[  5.6 -36.4  26.4 -13.5  21.5  17.0   1.4 -32.4  12.3  13.0  52.8   0.0
 -27.5  -7.1 -57.4 -11.8  38.5  13.4  48.7 -10.4   2.0  35.3   3.2  -2.7]
(91)
[  1.0 -22.2   2.4  -1.7  24.7 -13.4   6.7 -20.6   8.4 -21.5  69.7  -5.5
 -14.0 -42.4   5.4 -31.8  71.6   1.3  31.6 -12.5  39.8  37.6   3.3 -23.4]
(83)
[ 11.9 -34.4  22.3 -10.1  27.0  -2.1  -0.4   0.4  14.2  -0.9  18.2   2.0
 -34.7  -9.9 -25.7 -15.6  52.0   2.1  40.2  -2.5  26.1  37.4   3.6   2.0]
(96)
[ -4.8 -27.4  22.7 -28.2  22.9  -6.1  -0.4 -12.6  16.2 -35.4  38.8  -4.6
 -14.4 -32.6 -12.6 -11.4  50.1 -17.7   3.4   4.2  -1.8  23.4  11.8  -6.1]
(86)
[-14.1   1.9  -4.9  -9.1  26.5  15.8  -7.1 -29.1  -2.5  31.5  35.0  -0.3
  21.9   2.9 -50.0  -5.4  11.4 -28.8  25.5   3.0 -10.7  -2.5  -7.3 -29.4]
(91)
[  5.0 -15.4   6.5 -13.3  -1.2  -0.8 -15.0  -4.7  -6.8 -23.4  -6.0  -7.8
   3.8 -12.2  14.6   7.1   2.8 -14.6  -0.6  -6.0  -5.9   7.9  13.4   8.9]
(91)
[ -4.8 -25.8   9.4  -5.9  11.0  -4.5  11.0 -23.0   1.6  -4.5  25.7 -16.5
   1.7  16.0 -57.2   1.6  13.7  45.2  38.9  -5.0   5.6  44.3   8.1 -11.8]
(86)
[  6.4 -29.5  23.8 -11.3  28.9 -11.6  10.2 -49.9   8.6  -8.6  46.3  -6.0
 -11.9 -18.1 -43.2   2.8  30.4  14.8  22.1   3.4   7.1  37.0   2.0  -8.8]
(100)
[ 11.7 -20.1   8.1  -8.3   3.2  -5.4   0.1  10.3   6.9 -20.8  -4.6   2.0
 -33.7  10.2  -0.3  21.0  28.3 -12.3   3.1   0.4 -12.7   9.9 -10.3  13.2]
(92)
[  8.0 -17.5   5.1 -17.3   9.1  12.1  -7.2  -5.1  -1.8 -19.8  22.0   1.2
 -10.5 -24.9 -18.1 -12.7  36.6 -20.6  16.5   4.7   2.1  19.8   2.6  -6.8]
(91)
[ -8.3 -20.3  10.0 -19.7  29.3 -15.2   5.9 -12.2  11.6 -30.8  23.1   6.3
 -18.2 -19.1  18.8 -16.2  46.9 -26.3  -0.6   2.3   4.3  12.9  14.4  -3.7]
(83)
[ -1.6 -26.4  15.2  -9.9  -6.8 -11.0  22.6   2.3  20.9  -0.2  -0.3 -17.4
 -42.6   5.1 -42.3   1.3  23.5  46.3  47.8  10.3  29.5  28.4   3.1   3.9]
(83)
[ 13.8 -25.7  22.2 -28.1  10.6   0.3  -4.4  31.3   4.1 -29.3   8.8   2.0
 -10.7 -13.0  35.3  -3.0  26.2 -56.9 -10.6   1.1 -22.8   4.1  15.5  14.1]
(86)
[ -0.1 -30.7  17.7  -5.5  32.2   5.4   5.1 -23.2  13.7   9.1  57.0 -13.4
  -9.5  -5.3 -61.7 -12.6  49.8  18.8  45.1 -13.9   2.7  30.1   5.0 -13.5]
(83)
[ -3.7 -12.0  16.3 -16.0  31.6 -12.2 -13.4 -25.2   7.7  -1.2  35.2  -2.5
 -30.9   9.8 -26.4  -7.7  38.8 -12.0  19.8 -12.6 -13.7  19.9  23.7   0.5]
(83)
[-14.2 -21.1  -6.2 -14.6  42.8 -21.3   6.6 -33.5  15.5 -43.2  62.2 -19.8
  27.3 -41.5 -37.5 -12.9  53.7   5.7  17.2   1.2   8.9  19.1   3.7 -24.5]
(92)
[ 12.7 -33.4  16.8   1.4  14.5  12.5  -0.7 -12.5   3.9  26.0  43.0  -0.5
 -15.6  33.5 -49.7  -2.2   6.7  16.1  41.6   6.5  -0.4  16.9  -8.5  -3.9]
(91)
[ -2.9 -28.8  18.0 -11.0   9.3 -41.5  16.6 -33.9   6.5 -39.5  31.2 -19.3
  -6.4 -22.9 -15.3  -9.4  45.8 -12.2  13.0 -13.5   6.6  33.1  14.9   1.5]
(83)
[ 35.0 -34.9  25.9 -12.2   4.4  -7.3   2.3 -24.3   8.7  -4.4  15.6   4.3
 -28.0 -12.6 -15.7 -10.5  24.1  11.2  36.4   2.0  13.2  39.4   5.9  12.3]
(83)
[ -0.7  -7.1   4.9 -21.4  13.5  -8.8  -2.5  25.2 -18.0 -31.8  -0.4  -2.7
 -17.1   2.1  24.9   2.4  50.3 -56.6  -6.4   2.4  -7.7   9.6  15.1   8.5]
(86)
[  0.6 -34.6  -0.4  -0.4   5.1  -1.6  29.1  -0.3  27.7   7.9   3.3  -4.3
  -4.8   4.2 -39.6   3.0  37.3  26.9  46.0   6.9   5.7  27.5  -3.7  -0.3]
(86)
